Here is a tiny trained network, its code and every weight. The questions are about switching its units off for an input and a target symbol, where a switched-off unit gives its printed mean instead of its output.

import numpy as np


def w(rows, s, z=0):
    codes = np.array(rows[::2]) - 128.0
    scale = np.full(codes.shape[1], s)
    scale[-1] = z or s
    return codes * scale


def f(y):
    return y / 2 * (1 + np.tanh(0.7978845608 * (y + 0.044715 * y**3)))


def softmax(a):
    e = np.exp(a - a.max(-1, keepdims=True))
    return e / e.sum(-1, keepdims=True)


def log_softmax(a):
    a = a - a.max(-1, keepdims=True)
    return a - np.log(np.exp(a).sum(-1, keepdims=True))


def net(x, mask):
    ids = ['αβγδεηθλξψω'.index(c) for c in x.split()]
    T = len(ids)
    res = E[ids] + P[:T]
    u = 0
    for l in range(3):
        r = res
        for j in range(2):
            rows = slice(3 * j, 3 * j + 3)
            q, k, v = (r @ M[l][rows].T for M in (Q, K, V))
            z = softmax(np.where(np.tri(T) > 0, q @ k.T / 3**0.5, -1e9)) @ v
            o = O[l][rows]
            res = res + np.where(mask[u + j], z, o[:, -1]) @ o[:, :-1]
        u += 2
        y = f(res @ A[l][:, :-1].T + A[l][:, -1])
        res = res + np.where(mask[u : u + 4], y, B[l][:, -1]) @ B[l][:, :-1]
        u += 4
    return log_softmax(res[-1] @ U[:, :-1].T + U[:, -1])


Q, K, V, O, A, B = {}, {}, {}, {}, {}, {}
E = w([
[127,132,251],'α',
[127,131,118],'β',
[104,122,170],'γ',
[113,130,112],'δ',
[168,129,116],'ε',
[93,121,163],'η',
[188,131,136],'θ',
[114,166,176],'λ',
[160,126,162],'ξ',
[141,121,131],'ψ',
[196,128,151],'ω',
],0.022)
P = w([
[97,102,126],'0',
[173,151,182],'1',
[92,205,94],'2',
[109,83,179],'3',
[74,218,119],'4',
[149,78,170],'5',
[63,235,124],'6',
[161,74,178],'7',
[59,250,118],'8',
[162,65,160],'9',
[49,232,115],'10',
],0.016)
Q[0] = w([
[208,49,63],'L0H0',
[23,194,10],'L0H0',
[201,145,144],'L0H0',
[123,92,140],'L0H1',
[255,64,107],'L0H1',
[179,8,92],'L0H1',
],0.0078)
K[0] = w([
[177,191,42],'L0H0',
[199,57,191],'L0H0',
[45,236,159],'L0H0',
[61,2,16],'L0H1',
[177,164,51],'L0H1',
[229,133,139],'L0H1',
],0.0072)
V[0] = w([
[162,77,105],'L0H0',
[152,165,245],'L0H0',
[131,154,112],'L0H0',
[97,124,132],'L0H1',
[208,86,83],'L0H1',
[42,213,154],'L0H1',
],0.012)
O[0] = w([
[51,83,144,81],'L0H0',
[182,164,156,251],'L0H0',
[88,145,125,122],'L0H0',
[162,119,174,135],'L0H1',
[82,87,109,56],'L0H1',
[254,129,90,202],'L0H1',
],0.0083,0.011)
A[0] = w([
[254,116,115,74],'L0N0',
[112,66,117,190],'L0N1',
[159,130,208,161],'L0N2',
[89,23,155,4],'L0N3',
],0.0069,0.0026)
B[0] = w([
[1,148,145,248],'L0N0',
[4,120,154,124],'L0N1',
[136,36,50,205],'L0N2',
[144,92,235,125],'L0N3',
],0.0081,0.012)
Q[1] = w([
[111,73,209],'L1H0',
[111,118,156],'L1H0',
[21,116,6],'L1H0',
[174,155,153],'L1H1',
[111,118,42],'L1H1',
[118,86,156],'L1H1',
],0.012)
K[1] = w([
[133,145,212],'L1H0',
[142,45,97],'L1H0',
[85,143,145],'L1H0',
[147,163,142],'L1H1',
[132,17,175],'L1H1',
[164,123,6],'L1H1',
],0.012)
V[1] = w([
[141,184,248],'L1H0',
[141,161,112],'L1H0',
[206,76,198],'L1H0',
[150,72,175],'L1H1',
[118,127,190],'L1H1',
[129,99,93],'L1H1',
],0.011)
O[1] = w([
[172,60,46,254],'L1H0',
[201,162,52,153],'L1H0',
[129,136,72,185],'L1H0',
[118,118,254,71],'L1H1',
[198,68,165,149],'L1H1',
[91,135,153,60],'L1H1',
],0.0075,0.0087)
A[1] = w([
[142,145,57,94],'L1N0',
[54,111,255,137],'L1N1',
[2,155,130,6],'L1N2',
[111,212,115,22],'L1N3',
],0.0095,0.0017)
B[1] = w([
[126,129,235,254],'L1N0',
[46,102,254,148],'L1N1',
[83,193,50,129],'L1N2',
[94,27,123,189],'L1N3',
],0.0082,0.0073)
Q[2] = w([
[119,4,118],'L2H0',
[98,233,109],'L2H0',
[103,117,140],'L2H0',
[144,113,156],'L2H1',
[106,165,144],'L2H1',
[132,195,150],'L2H1',
],0.022)
K[2] = w([
[150,131,4],'L2H0',
[75,135,191],'L2H0',
[89,114,105],'L2H0',
[102,99,159],'L2H1',
[120,155,129],'L2H1',
[84,175,151],'L2H1',
],0.023)
V[2] = w([
[69,175,185],'L2H0',
[130,241,7],'L2H0',
[97,243,157],'L2H0',
[153,125,74],'L2H1',
[193,112,144],'L2H1',
[118,48,137],'L2H1',
],0.012)
O[2] = w([
[54,103,97,149],'L2H0',
[181,152,1,2],'L2H0',
[97,145,103,100],'L2H0',
[164,86,198,90],'L2H1',
[93,154,197,137],'L2H1',
[106,191,132,170],'L2H1',
],0.01,0.018)
A[2] = w([
[40,134,96,61],'L2N0',
[144,139,221,2],'L2N1',
[54,60,102,131],'L2N2',
[24,100,2,104],'L2N3',
],0.0092,0.0054)
B[2] = w([
[247,109,151,235],'L2N0',
[120,47,1,254],'L2N1',
[212,254,131,225],'L2N2',
[45,86,23,207],'L2N3',
],0.0088,0.013)
U = w([
[147,69,85,3],'α',
[87,180,105,172],'β',
[130,140,142,211],'γ',
[98,135,52,79],'δ',
[82,253,138,151],'ε',
[129,150,141,205],'η',
[106,222,214,110],'θ',
[201,254,130,142],'λ',
[53,87,121,71],'ξ',
[101,222,200,117],'ψ',
[66,151,188,101],'ω',
],0.0089,0.0072)

Each question gives the input, a string of symbols that net reads in full, and the target symbol t.
The units are the heads (3 rows each of Q, K, V and O) and the neurons (one row each of A and B). Each row of codes is followed by its name. A weight is (code - 128) times the scale printed after its matrix; where a second scale follows, it is the last column's (O, A, B and U).
mask holds one flag per unit, layer by layer, with each layer's heads first. A switched-off unit (its flag False) gives its mean, the last column of its rows in O or B, instead of its output. The means were averaged over made-up inputs and are rounded, as every weight is.
A unit's drop is (log p(t) with every unit on - log p(t) with that unit switched off) / (log p(t) with every unit on - log p(t) with every unit switched off).
The circuit of an input: a set's keep is (log p(t) with only the set's units on - log p(t) with every unit switched off) / (log p(t) with every unit on - log p(t) with every unit switched off). Starting from the 12 units with the biggest drops (on a tie, the unit counted first), units are removed one at a time, each time the one whose removal leaves the highest keep (on an exact tie, the one counted first), for as long as the keep stays at least 0.8.
units of the circuit, in order: the units of the circuit, biggest drop first
k most important neurons of layer l: the k neurons of layer l with the biggest drops, biggest first
which heads matter: for each layer, one digit per head in row order, 1 if its drop is at least 0.15 and else 0, layers parted by /
input θ ε ω ξ ε, target θ: which heads matter -> 11 / 11 / 11
input δ λ ξ η β λ ξ, target δ: which heads matter -> 10 / 11 / 11
input ψ δ λ θ δ λ, target λ: which heads matter -> 00 / 00 / 10
input ε θ ψ, target ε: which heads matter -> 11 / 11 / 11
input θ δ λ ε γ θ ω λ λ, target θ: 3 most important neurons of layer 1 -> L1N1; L1N0; L1N3
input δ ω λ, target δ: units of the circuit, in order -> L2H0; L2N3
input ξ θ ω β λ λ η, target ξ: most important neuron of layer 2 -> L2N1
input β δ ξ ω λ ξ, target λ: which heads matter -> 10 / 01 / 10
input λ α ψ λ δ γ γ, target λ: units of the circuit, in order -> L2H0; L1H0; L0H0
input δ ξ λ α ε ε λ α ε, target δ: which heads matter -> 11 / 11 / 11
input λ α ε ξ, target α: units of the circuit, in order -> L2H1; L1H0; L2N1
input δ η δ ε ε η γ, target δ: which heads matter -> 10 / 11 / 11
input θ α ξ θ ψ α δ ε ε α γ, target θ: 3 most important neurons of layer 2 -> L2N2; L2N3; L2N0
input δ ξ η η λ θ ξ α λ λ ξ, target δ: units of the circuit, in order -> L1H0; L2H0
input λ ξ η θ ξ θ ε β δ, target λ: units of the circuit, in order -> L2H0; L0N0
input ω θ α δ β α, target α: most important neuron of layer 0 -> L0N0
input γ ε γ α, target α: which heads matter -> 00 / 10 / 10
input α ε β, target α: units of the circuit, in order -> L2N1; L1H1; L1H0; L2H0
input ε γ ξ η ε, target ε: 3 most important neurons of layer 2 -> L2N2; L2N3; L2N1
input ξ α λ β ψ ξ λ λ λ, target ξ: units of the circuit, in order -> L1H1; L2N1; L2H0
input λ δ α δ λ ψ, target λ: units of the circuit, in order -> L2H0
input δ α ε, target δ: 2 most important neurons of layer 0 -> L0N1; L0N2
input α ε θ θ ω, target α: units of the circuit, in order -> L1H1; L2N1; L1H0; L2H0
input θ γ δ ξ δ λ γ λ ξ ε, target λ: which heads matter -> 00 / 01 / 10
input ξ δ ξ γ β ψ λ, target ξ: which heads matter -> 11 / 11 / 10
input ε λ ξ η λ η η β α ω θ, target ε: 3 most important neurons of layer 2 -> L2N2; L2N3; L2N1
input ε γ ε ψ ω η η δ α, target ε: 2 most important neurons of layer 0 -> L0N3; L0N0
input ε β λ δ ξ ε, target λ: most important neuron of layer 0 -> L0N2
input λ α ξ γ ε ε α, target λ: which heads matter -> 00 / 10 / 10
